Look-ups in named tables: a row name and a column name give one cell, copied from the table.

matoku:
,rog,nez
pem,-88.4,23.7
zizuki,-26.4,-56.5
zegul,-18.9,-53.3
fubogo,3.5,-2.4
gakefa,84.4,-26.1
rapagi,19.3,-51.7
zikopi,6.2,52.7
femimab,21.6,8.8
kepi,27.5,-54.2

zikopi, rog => 6.2
pem, nez => 23.7
kepi, rog => 27.5
zikopi, nez => 52.7
rapagi, rog => 19.3
zizuki, rog => -26.4
kepi, nez => -54.2

bulerem:
	ros	nik	bofufe	lemod	sal
nin	4.09	5.17	4.38	6.01	4.64
nevi	2.64	4.87	3.50	0.55	4.60
pitezog	3.23	5.01	4.52	3.18	6.50
guge	3.57	3.91	3.33	5.76	5.09
lemonat	3.67	3.25	3.79	8.00	3.58

nik of nin is 5.17
ros of lemonat is 3.67
lemod of nin is 6.01
lemod of guge is 5.76
nik of guge is 3.91
sal of nin is 4.64
sal of nevi is 4.60
nik of nevi is 4.87
sal of lemonat is 3.58
bofufe of nevi is 3.50
sal of guge is 5.09
nik of pitezog is 5.01
sal of pitezog is 6.50

bep.csv
,melad,fumevo,tar,dabiz,gepad,kosi,fuvuvod
rig,-18134,-11502,26624,-32020,23815,29991,15972
vakup,-10358,-19043,14915,68870,-4806,-23165,-96838
kub,34581,6990,17410,-56746,29460,-80867,38062
pebe,-18415,-58732,-34687,89399,-46570,-53130,-16551
zelalo,23362,19027,4491,-67547,14072,-31120,1674
ditefed,-11595,-38499,4054,27203,-6588,-10925,14618
pezi,-38353,-60977,34907,64746,-9321,-24060,-26925
nalafi,-22734,4231,-7210,-27246,-2229,72826,-65982

What is the kosi of nalafi in bep?
72826
What is the dabiz of nalafi in bep?
-27246
What is the gepad of pebe in bep?
-46570
What is the melad of vakup in bep?
-10358
What is the gepad of rig in bep?
23815
What is the kosi of pezi in bep?
-24060
What is the gepad of kub in bep?
29460
What is the tar of ditefed in bep?
4054
What is the fumevo of pezi in bep?
-60977
What is the tar of pezi in bep?
34907
What is the kosi of ditefed in bep?
-10925
What is the dabiz of vakup in bep?
68870
What is the melad of kub in bep?
34581

Table linafo
|  | nasez | belivu |
|---|---|---|
| bobi | -818 | -28 |
| fir | 543 | 22 |
| simez | -656 | -28 |
| lupeg | -300 | -445 |
| narar | -223 | -546 |

bobi, nasez => -818
narar, nasez => -223
simez, belivu => -28
simez, nasez => -656
bobi, belivu => -28
narar, belivu => -546
fir, belivu => 22
lupeg, belivu => -445
lupeg, nasez => -300
fir, nasez => 543

Table par
         ranir  lisizuk
geg      33.32    54.45
gan      86.15    73.68
pef      29.48    34.00
vogodaz  45.02    27.38
gevule   20.57    60.52
tef      55.64    20.26
led      26.00    40.61
gozin    87.83    18.77
domobup  85.53    58.75

What is the lisizuk of gozin in par?
18.77
What is the lisizuk of tef in par?
20.26
What is the ranir of gozin in par?
87.83
What is the lisizuk of geg in par?
54.45
What is the ranir of tef in par?
55.64
What is the ranir of gan in par?
86.15
What is the lisizuk of domobup in par?
58.75
What is the lisizuk of pef in par?
34.00
What is the ranir of gevule in par?
20.57
What is the ranir of domobup in par?
85.53
What is the ranir of geg in par?
33.32
What is the lisizuk of led in par?
40.61
What is the lisizuk of gan in par?
73.68
What is the lisizuk of gevule in par?
60.52
What is the ranir of led in par?
26.00
What is the lisizuk of vogodaz in par?
27.38
What is the ranir of vogodaz in par?
45.02
Row with the largest ranir: gozin

Table fuven
         kivu  sevigep  befi  sur  goze
vifedub   8.0      1.5   4.4  7.5   4.3
fadana    4.7      3.1   4.0  5.8   4.7
tizeto    2.0      2.0   5.2  2.8   8.2
ner       4.4      2.9   3.2  3.1   8.0
rus       2.6      8.2   3.9  2.6   8.7
kon       6.5      8.2   6.4  8.3   3.9
gib       4.1      6.4   4.5  7.6   7.1
piboru    5.1      3.3   3.4  5.8   7.0
rim       6.9      2.1   6.7  8.0   8.3
kene      2.7      7.3   3.1  3.4   4.4
gonopeb   7.8      7.5   8.2  6.4   7.9
suzelu    7.2      3.3   3.6  3.9   6.9
nof       2.2      2.2   6.3  3.5   8.4

vifedub, goze: 4.3
kene, sur: 3.4
gib, befi: 4.5
fadana, sur: 5.8
kon, sur: 8.3
gib, goze: 7.1
tizeto, goze: 8.2
suzelu, kivu: 7.2
gib, sevigep: 6.4
ner, sur: 3.1
gonopeb, kivu: 7.8
rus, sevigep: 8.2
vifedub, befi: 4.4
gib, kivu: 4.1
piboru, kivu: 5.1
Row with the largest goze: rus

Table dezam
,linadub,duliteg
penab,0.325,0.181
bilugis,0.815,0.890
zev,0.431,-0.073
zet,0.231,0.037
tama,0.314,0.374
tas,0.428,-0.032
pusa,-0.390,-0.239
larinif,0.196,0.240
tak,0.707,-0.712
veta,0.798,-0.350
zap,0.042,0.173

What is the linadub of veta in dezam?
0.798
What is the duliteg of tak in dezam?
-0.712
What is the duliteg of tama in dezam?
0.374
What is the linadub of zap in dezam?
0.042
What is the duliteg of tas in dezam?
-0.032
What is the linadub of zet in dezam?
0.231
What is the duliteg of pusa in dezam?
-0.239
What is the linadub of penab in dezam?
0.325
What is the duliteg of bilugis in dezam?
0.890

gavut =
          sog  fonelir     dav  sirube
muro   -26281    34259   35224   30535
tanim   62445   -90466  -52706  -31279
leno    -6716   -23457    1157  -13019

fonelir of tanim is -90466
sirube of leno is -13019
sirube of muro is 30535
dav of muro is 35224
sog of muro is -26281
sog of tanim is 62445
sog of leno is -6716
fonelir of leno is -23457
dav of leno is 1157
dav of tanim is -52706
sirube of tanim is -31279
fonelir of muro is 34259

gute =
         gisomaf  sabog    gup  zuped    fon  lipit    tem
san         0.27   0.46   0.18   0.72  -0.06   0.29   0.16
rizi        0.17   0.74   0.18   0.14  -0.25   0.12   0.51
venoti     -0.40   0.36   0.47  -0.48  -0.06  -0.08   0.17
vabimun     0.03  -0.17  -0.20  -0.62   0.08  -0.16   0.20
mivulib     0.17  -0.62  -0.20   0.23   0.38   0.08  -0.35

sabog of mivulib is -0.62
zuped of venoti is -0.48
zuped of rizi is 0.14
sabog of venoti is 0.36
tem of rizi is 0.51
fon of rizi is -0.25
fon of vabimun is 0.08
fon of venoti is -0.06
lipit of rizi is 0.12
tem of mivulib is -0.35
fon of san is -0.06

Table zad
|  | fikota | votur | lar | pemeg | tokep | vup | vad | zafofa | punozoz |
|---|---|---|---|---|---|---|---|---|---|
| lefip | 5 | -16 | 8 | 5 | 0 | -11 | 33 | 73 | 17 |
| sizip | -3 | -20 | -7 | 4 | 13 | 22 | 2 | 64 | 32 |
| lureru | -52 | 24 | 12 | 46 | 10 | 32 | -3 | 15 | -23 |
| finuvut | 7 | 8 | 1 | 17 | 12 | 19 | 0 | -9 | 13 |
| votip | 7 | -17 | 30 | 4 | -1 | 3 | 18 | 50 | 10 |
| liv | 16 | -15 | -5 | -14 | 4 | 3 | 2 | 46 | 33 |

What is the vup of lefip in zad? -11
What is the lar of finuvut in zad? 1
What is the vup of lureru in zad? 32
What is the vup of sizip in zad? 22
What is the vup of liv in zad? 3
What is the vad of finuvut in zad? 0
What is the punozoz of lureru in zad? -23
What is the punozoz of sizip in zad? 32
What is the fikota of lefip in zad? 5
What is the zafofa of liv in zad? 46
What is the zafofa of finuvut in zad? -9
What is the punozoz of votip in zad? 10
What is the fikota of sizip in zad? -3
What is the lar of sizip in zad? -7
What is the vad of votip in zad? 18
What is the fikota of finuvut in zad? 7
What is the votur of finuvut in zad? 8
What is the vad of liv in zad? 2
What is the tokep of liv in zad? 4
What is the pemeg of liv in zad? -14

